Below is a small trained network, with its code and all its weights. Each question gives an input and a target symbol and asks what happens when units are switched off, that is, made to give their printed mean instead of their output.

import numpy as np


def w(rows, s, z=0):
    codes = np.array(rows[::2]) - 128.0
    scale = np.full(codes.shape[1], s)
    scale[-1] = z or s
    return codes * scale


def norm(h):
    return h / np.sqrt((h * h).mean(-1, keepdims=True) + 1e-5)


def f(y):
    return y / 2 * (1 + np.tanh(0.7978845608 * (y + 0.044715 * y**3)))


def softmax(a):
    e = np.exp(a - a.max(-1, keepdims=True))
    return e / e.sum(-1, keepdims=True)


def log_softmax(a):
    a = a - a.max(-1, keepdims=True)
    return a - np.log(np.exp(a).sum(-1, keepdims=True))


def net(x, mask):
    ids = ['ΘΣαβγδζημτφ'.index(c) for c in x.split()]
    T = len(ids)
    res = E[ids] + P[:T]
    r = norm(res)
    for j in range(3):
        rows = slice(2 * j, 2 * j + 2)
        q, k, v = (r @ M[0][rows].T for M in (Q, K, V))
        z = softmax(np.where(np.tri(T) > 0, q @ k.T / 2**0.5, -1e9)) @ v
        o = O[0][rows]
        res = res + np.where(mask[j], z, o[:, -1]) @ o[:, :-1]
    y = f(norm(res) @ A[0][:, :-1].T + A[0][:, -1])
    res = res + np.where(mask[3:11], y, B[0][:, -1]) @ B[0][:, :-1]
    return log_softmax(norm(res)[-1] @ U[:, :-1].T + U[:, -1])


Q, K, V, O, A, B = {}, {}, {}, {}, {}, {}
E = w([
[174,118,136,105],'Θ',
[129,54,132,112],'Σ',
[147,184,131,158],'α',
[132,168,71,174],'β',
[162,108,136,106],'γ',
[75,164,114,111],'δ',
[115,193,139,176],'ζ',
[197,137,132,1],'η',
[161,142,161,179],'μ',
[96,116,128,165],'τ',
[112,136,192,132],'φ',
],0.013)
P = w([
[98,255,144,146],'0',
[102,228,134,141],'1',
[103,206,132,139],'2',
[103,186,129,137],'3',
[108,170,126,128],'4',
[114,159,122,126],'5',
[123,138,120,117],'6',
[123,135,118,120],'7',
[126,124,117,112],'8',
[122,114,113,115],'9',
[127,113,116,113],'10',
[127,121,119,111],'11',
[116,145,123,115],'12',
],0.0052)
Q[0] = w([
[24,73,144,136],'H1',
[83,104,91,195],'H1',
[131,140,108,189],'H2',
[218,1,130,89],'H2',
[80,98,86,93],'H3',
[154,127,182,67],'H3',
],0.017)
K[0] = w([
[165,62,239,156],'H1',
[106,121,192,225],'H1',
[156,83,100,55],'H2',
[214,94,57,237],'H2',
[73,159,80,46],'H3',
[117,117,243,97],'H3',
],0.011)
V[0] = w([
[212,130,165,89],'H1',
[160,119,132,217],'H1',
[176,117,248,190],'H2',
[188,115,70,133],'H2',
[167,98,1,212],'H3',
[95,160,78,28],'H3',
],0.0072)
O[0] = w([
[184,57,186,93,74],'H1',
[161,201,141,200,144],'H1',
[185,20,54,162,157],'H2',
[175,175,192,73,2],'H2',
[157,253,57,176,54],'H3',
[101,159,80,51,96],'H3',
],0.0049,0.002)
A[0] = w([
[114,100,75,67,221],'N1',
[50,75,225,129,5],'N2',
[160,120,100,158,97],'N3',
[90,95,77,115,197],'N4',
[77,168,254,206,38],'N5',
[150,139,221,135,195],'N6',
[124,194,169,132,123],'N7',
[138,111,158,94,127],'N8',
],0.0088,0.0012)
B[0] = w([
[142,235,184,89,174],'N1',
[106,129,2,197,219],'N2',
[151,118,167,178,140],'N3',
[79,134,184,52,159],'N4',
[150,76,247,34,253],'N5',
[150,134,35,202,187],'N6',
[161,156,19,119,191],'N7',
[118,159,43,136,162],'N8',
],0.0079,0.0031)
U = w([
[203,117,78,103,94],'Θ',
[51,110,72,84,39],'Σ',
[191,168,129,136,18],'α',
[119,212,26,171,158],'β',
[165,109,64,91,70],'γ',
[37,197,123,37,141],'δ',
[133,174,176,128,70],'ζ',
[150,145,140,2,192],'η',
[218,84,201,178,102],'μ',
[48,134,175,164,210],'τ',
[84,46,102,189,253],'φ',
],0.0099,0.0025)

Each question gives the input, a string of symbols that net reads in full, and the target symbol t.
The units are the heads (2 rows each of Q, K, V and O) and the neurons (one row each of A and B). Each row of codes is followed by its name. A weight is (code - 128) times the scale printed after its matrix; where a second scale follows, it is the last column's (O, A, B and U).
mask holds one flag per unit, heads first, then neurons. A switched-off unit (its flag False) gives its mean, the last column of its rows in O or B, instead of its output. The means were averaged over made-up inputs and are rounded, as every weight is.
A unit's drop is (log p(t) with every unit on - log p(t) with that unit switched off) / (log p(t) with every unit on - log p(t) with every unit switched off).
The circuit of an input: a set's keep is (log p(t) with only the set's units on - log p(t) with every unit switched off) / (log p(t) with every unit on - log p(t) with every unit switched off). Starting from all 11 units, units are removed one at a time, each time the one whose removal leaves the highest keep (on an exact tie, the one counted first), for as long as the keep stays at least 0.8.
circuit, biggest first: the units of the circuit, biggest drop first
most important unit: the unit with the biggest drop
k most important neurons: the k neurons with the biggest drops, biggest first
drop of u: that unit's drop, to one decimal
input τ Σ δ ζ, target δ: most important unit => N5
input α δ φ τ τ φ Θ, target φ: 2 most important neurons => [N2, N5]
input β φ δ β μ γ τ Σ φ τ γ, target φ: circuit, biggest first => [H3, N2]
input τ Θ ζ Θ δ τ α τ, target δ: circuit, biggest first => [H2, H1, N5]
input Θ μ μ δ δ Θ, target μ: 4 most important neurons => [N3, N7, N2, N5]
input β β β Θ τ ζ Σ δ Θ τ Σ, target δ: circuit, biggest first => [H3, N1, H2]
input τ ζ φ γ β τ β α β β β Σ, target β: circuit, biggest first => [H2, N2, N5]
input η η γ Θ Θ μ γ ζ, target μ: circuit, biggest first => [N5, H3]
input β φ γ η Θ δ φ, target φ: circuit, biggest first => [N2, H3]
input δ η Θ ζ, target η: circuit, biggest first => [N5, H3]
input δ τ Σ, target δ: 2 most important neurons => [N1, N4]
input δ γ Θ γ δ β τ μ Θ τ, target μ: 4 most important neurons => [N5, N2, N1, N8]
input Σ β τ η φ β α τ τ, target β: 2 most important neurons => [N5, N1]
input β β γ, target β: most important unit => N6
input β β φ μ β Σ, target β: 2 most important neurons => [N2, N5]
input Σ τ β Θ τ μ τ Θ Θ, target μ: drop of N2 => 0.3
input δ τ β δ Θ Θ τ δ γ τ γ, target δ: drop of H1 => 0.5
input Θ ζ τ δ Σ τ, target δ: drop of N5 => 0.2
